Below are the code and all the weights of a small trained network. Each question names an input and a class and asks about switching units off, where a switched-off unit gives its printed mean instead of its output.

import numpy as np


def w(rows, s, z=0):
    codes = np.array(rows[::2]) - 128.0
    scale = np.full(codes.shape[1], s)
    scale[-1] = z or s
    return codes * scale


def norm(h):
    return h / np.sqrt((h * h).mean(-1, keepdims=True) + 1e-5)


def f(y):
    return y / 2 * (1 + np.tanh(0.7978845608 * (y + 0.044715 * y**3)))


def log_softmax(a):
    a = a - a.max(-1, keepdims=True)
    return a - np.log(np.exp(a).sum(-1, keepdims=True))


def net(x, mask):
    res = np.array(x, float).reshape(1, 6) / 4 @ E
    u = 0
    for l in range(4):
        y = f(norm(res) @ A[l][:, :-1].T + A[l][:, -1])
        res = res + np.where(mask[u : u + 6], y, B[l][:, -1]) @ B[l][:, :-1]
        u += 6
    return log_softmax(norm(res)[-1] @ U[:, :-1].T + U[:, -1])


A, B = {}, {}
E = w([
[12,100,157],'x0',
[127,126,128],'x1',
[151,2,159],'x2',
[161,150,211],'x3',
[128,127,129],'x4',
[131,128,130],'x5',
],0.0054)
A[0] = w([
[106,145,204,111],'0.n1',
[160,102,186,128],'0.n2',
[97,136,48,150],'0.n3',
[102,171,169,138],'0.n4',
[196,165,252,1],'0.n5',
[115,117,130,56],'0.n6',
],0.013,0.0086)
B[0] = w([
[80,80,44,189],'0.n1',
[90,47,126,218],'0.n2',
[107,92,93,253],'0.n3',
[81,128,161,205],'0.n4',
[2,100,227,205],'0.n5',
[162,195,141,81],'0.n6',
],0.0095,0.0032)
A[1] = w([
[69,254,106,125],'1.n1',
[127,112,117,36],'1.n2',
[94,202,136,45],'1.n3',
[116,63,109,203],'1.n4',
[218,158,188,245],'1.n5',
[244,132,120,208],'1.n6',
],0.0098,0.0013)
B[1] = w([
[251,2,191,226],'1.n1',
[153,163,124,127],'1.n2',
[161,54,163,149],'1.n3',
[203,210,127,254],'1.n4',
[54,218,84,153],'1.n5',
[37,223,164,173],'1.n6',
],0.0079,0.0036)
A[2] = w([
[39,108,131,143],'2.n1',
[134,225,132,104],'2.n2',
[109,66,253,49],'2.n3',
[255,124,168,4],'2.n4',
[101,176,45,135],'2.n5',
[176,197,153,5],'2.n6',
],0.0077,0.0033)
B[2] = w([
[195,237,157,210],'2.n1',
[255,170,117,132],'2.n2',
[67,196,27,251],'2.n3',
[211,28,144,155],'2.n4',
[133,175,164,171],'2.n5',
[224,106,58,106],'2.n6',
],0.0049,0.0032)
A[3] = w([
[4,113,121,114],'3.n1',
[154,115,1,135],'3.n2',
[95,128,125,57],'3.n3',
[99,186,132,76],'3.n4',
[133,7,156,47],'3.n5',
[171,97,240,1],'3.n6',
],0.0083,0.0039)
B[3] = w([
[186,199,103,254],'3.n1',
[60,101,254,197],'3.n2',
[134,141,142,115],'3.n3',
[180,120,82,126],'3.n4',
[211,174,105,208],'3.n5',
[87,171,122,132],'3.n6',
],0.0077,0.0041)
U = w([
[225,40,149,93],'0',
[137,189,107,31],'1',
[3,58,151,254],'2',
],0.015,0.00046)

Each question gives the input, the list of numbers given to net, and the class t.
The units are the neurons (one row each of A and B). Each row of codes is followed by its name. A weight is (code - 128) times the scale printed after its matrix; where a second scale follows, it is the last column's (A, B and U).
mask holds one flag per neuron, layer by layer. A switched-off neuron (its flag False) gives its mean, the last column of its row in B, instead of its output. The means were averaged over made-up inputs and are rounded, as every weight is.
A unit's drop is (log p(t) with every unit on - log p(t) with that unit switched off) / (log p(t) with every unit on - log p(t) with every unit switched off).
The circuit of an input: a set's keep is (log p(t) with only the set's units on - log p(t) with every unit switched off) / (log p(t) with every unit on - log p(t) with every unit switched off). Starting from the 12 units with the biggest drops (on a tie, the unit counted first), units are removed one at a time, each time the one whose removal leaves the highest keep (on an exact tie, the one counted first), for as long as the keep stays at least 0.8.
units of the circuit, in order: the units of the circuit, biggest drop first
k most important neurons: the k neurons with the biggest drops, biggest first
top k neurons in layer l: the k neurons of layer l with the biggest drops, biggest first
drop of u: that unit's drop, to one decimal
input [6,7,6,-2,0,-5], class 0: 2 most important neurons	(0.n5; 1.n6)
input [-1,-8,-3,-7,-4,7], class 2: units of the circuit, in order	(3.n2)
input [-6,-2,4,5,5,-5], class 1: 2 most important neurons	(1.n1; 2.n3)
input [5,1,6,3,6,-3], class 0: units of the circuit, in order	(0.n5; 3.n5)
input [-7,8,1,-8,0,-4], class 2: 2 most important neurons	(0.n3; 3.n2)
input [4,6,-8,-8,0,-4], class 0: top 2 neurons in layer 3	(3.n5; 3.n6)
input [6,-7,-3,1,-7,-1], class 1: 3 most important neurons	(3.n1; 0.n4; 0.n1)
input [7,-1,-8,-3,-6,4], class 0: 3 most important neurons	(1.n1; 0.n5; 0.n2)
input [-6,-1,5,-5,5,4], class 1: top 4 neurons in layer 0	(0.n5; 0.n1; 0.n2; 0.n4)
input [8,7,6,-3,-8,0], class 1: 2 most important neurons	(1.n1; 3.n1)
input [-7,1,6,4,-1,-2], class 1: top 2 neurons in layer 1	(1.n1; 1.n5)
input [0,-5,1,3,8,0], class 2: drop of 0.n5	2.1
input [1,-8,-7,3,-8,3], class 0: drop of 1.n1	1.0
input [6,1,2,-1,-4,2], class 1: drop of 1.n3	0.0
